Below are the code and all the weights of a small trained network. Each question names an input and a class and asks about switching units off, where a switched-off unit gives its printed mean instead of its output.

import numpy as np


def w(rows, s, z=0):
    codes = np.array(rows[::2]) - 128.0
    scale = np.full(codes.shape[1], s)
    scale[-1] = z or s
    return codes * scale


def norm(h):
    return h / np.sqrt((h * h).mean(-1, keepdims=True) + 1e-5)


def f(y):
    return np.maximum(y, 0)


def log_softmax(a):
    a = a - a.max(-1, keepdims=True)
    return a - np.log(np.exp(a).sum(-1, keepdims=True))


def net(x, mask):
    res = np.array(x, float).reshape(1, 2) / 4 @ E
    u = 0
    for l in range(4):
        y = f(norm(res) @ A[l][:, :-1].T + A[l][:, -1])
        res = res + np.where(mask[u : u + 4], y, B[l][:, -1]) @ B[l][:, :-1]
        u += 4
    return log_softmax(norm(res)[-1] @ U[:, :-1].T + U[:, -1])


A, B = {}, {}
E = w([
[97,167,2,63,100,153,126,149,119],'x0',
[95,57,136,109,46,120,82,96,183],'x1',
],0.019)
A[0] = w([
[111,161,67,89,90,116,87,162,96,62],'L0N1',
[2,92,194,104,141,140,121,108,189,253],'L0N2',
[115,113,125,144,97,192,122,126,137,109],'L0N3',
[135,204,142,153,97,94,183,175,59,8],'L0N4',
],0.0081,0.0048)
B[0] = w([
[191,149,128,255,65,207,168,148,84,198],'L0N1',
[122,174,125,160,200,101,168,202,98,254],'L0N2',
[204,131,166,16,136,152,165,128,127,155],'L0N3',
[165,194,178,130,104,123,100,232,155,164],'L0N4',
],0.008,0.0084)
A[1] = w([
[183,129,124,183,69,199,142,167,149,169],'L1N1',
[46,10,133,84,9,83,74,103,254,3],'L1N2',
[110,151,119,115,139,105,103,69,102,71],'L1N3',
[132,133,160,193,135,120,143,223,118,161],'L1N4',
],0.0092,0.0051)
B[1] = w([
[123,61,165,114,135,133,94,105,130,222],'L1N1',
[235,171,150,123,160,146,160,252,132,250],'L1N2',
[149,96,149,142,95,157,149,171,117,128],'L1N3',
[81,89,132,78,120,145,131,136,135,255],'L1N4',
],0.017,0.0091)
A[2] = w([
[158,78,176,213,155,9,89,87,159,160],'L2N1',
[132,173,11,119,21,126,109,130,138,87],'L2N2',
[167,191,146,173,203,129,146,194,107,74],'L2N3',
[126,113,114,114,133,87,146,81,128,5],'L2N4',
],0.013,0.0022)
B[2] = w([
[137,125,26,195,70,169,116,55,153,176],'L2N1',
[141,67,117,187,75,202,77,12,218,195],'L2N2',
[183,170,177,68,156,74,173,151,166,250],'L2N3',
[86,4,130,185,108,123,146,154,151,128],'L2N4',
],0.013,0.012)
A[3] = w([
[129,117,152,206,132,86,74,81,158,5],'L3N1',
[147,111,218,245,118,50,174,42,173,202],'L3N2',
[113,161,143,142,120,129,79,149,134,34],'L3N3',
[73,23,159,94,136,135,104,106,123,14],'L3N4',
],0.012,0.0027)
B[3] = w([
[158,57,182,149,147,191,185,89,209,176],'L3N1',
[114,126,6,103,78,222,70,81,157,254],'L3N2',
[65,121,152,130,111,151,86,235,173,128],'L3N3',
[97,125,74,126,123,80,180,177,68,220],'L3N4',
],0.012,0.0082)
U = w([
[142,85,50,137,79,218,132,73,207,202],'0',
[249,161,196,51,209,94,180,233,163,212],'1',
[22,65,86,83,109,78,173,194,53,180],'2',
[72,190,173,169,114,82,76,121,98,23],'3',
[73,185,155,121,134,87,36,151,111,34],'4',
[82,187,172,152,115,60,74,82,89,2],'5',
[106,134,178,128,103,61,96,105,107,25],'6',
],0.013,0.005)

Each question gives the input, the list of numbers given to net, and the class t.
The units are the neurons (one row each of A and B). Each row of codes is followed by its name. A weight is (code - 128) times the scale printed after its matrix; where a second scale follows, it is the last column's (A, B and U).
mask holds one flag per neuron, layer by layer. A switched-off neuron (its flag False) gives its mean, the last column of its row in B, instead of its output. The means were averaged over made-up inputs and are rounded, as every weight is.
A unit's drop is (log p(t) with every unit on - log p(t) with that unit switched off) / (log p(t) with every unit on - log p(t) with every unit switched off).
The circuit of an input: a set's keep is (log p(t) with only the set's units on - log p(t) with every unit switched off) / (log p(t) with every unit on - log p(t) with every unit switched off). Starting from the 12 units with the biggest drops (on a tie, the unit counted first), units are removed one at a time, each time the one whose removal leaves the highest keep (on an exact tie, the one counted first), for as long as the keep stays at least 0.8.
units of the circuit, in order: the units of the circuit, biggest drop first
unit that matters most: the unit with the biggest drop
top k neurons: the k neurons with the biggest drops, biggest first
k most important neurons of layer l: the k neurons of layer l with the biggest drops, biggest first
drop of u: that unit's drop, to one decimal
input [-1,8], class 1: unit that matters most -> L1N2
input [-3,0], class 2: top 2 neurons -> [L1N4; L1N2]
input [-3,-1], class 2: top 4 neurons -> [L1N2; L1N4; L2N2; L3N4]
input [-8,-8], class 0: units of the circuit, in order -> [L1N2; L3N2]
input [2,-1], class 2: 2 most important neurons of layer 1 -> [L1N1; L1N2]
input [-5,-5], class 0: top 3 neurons -> [L1N2; L0N2; L3N2]
input [-3,1], class 2: 2 most important neurons of layer 1 -> [L1N4; L1N2]
input [-5,-4], class 0: top 2 neurons -> [L1N2; L3N2]
input [5,-5], class 0: top 2 neurons -> [L1N2; L0N2]
input [7,-6], class 0: top 2 neurons -> [L1N2; L2N2]
input [-8,-7], class 0: top 2 neurons -> [L1N2; L2N1]
input [5,-4], class 0: top 3 neurons -> [L1N2; L0N2; L2N2]
input [2,1], class 2: 2 most important neurons of layer 1 -> [L1N1; L1N2]
input [-4,-4], class 0: top 4 neurons -> [L1N2; L0N2; L3N2; L2N1]
input [-3,8], class 1: most important neuron of layer 1 -> [L1N2]
input [-2,-1], class 2: top 3 neurons -> [L1N2; L1N4; L2N3]
input [-1,-2], class 2: top 3 neurons -> [L1N2; L2N3; L1N4]
input [0,-3], class 2: 2 most important neurons of layer 0 -> [L0N2; L0N4]
input [1,0], class 2: drop of L2N2 -> 0.3
input [-2,8], class 1: drop of L1N2 -> 2.2
input [4,5], class 1: drop of L1N2 -> 1.6
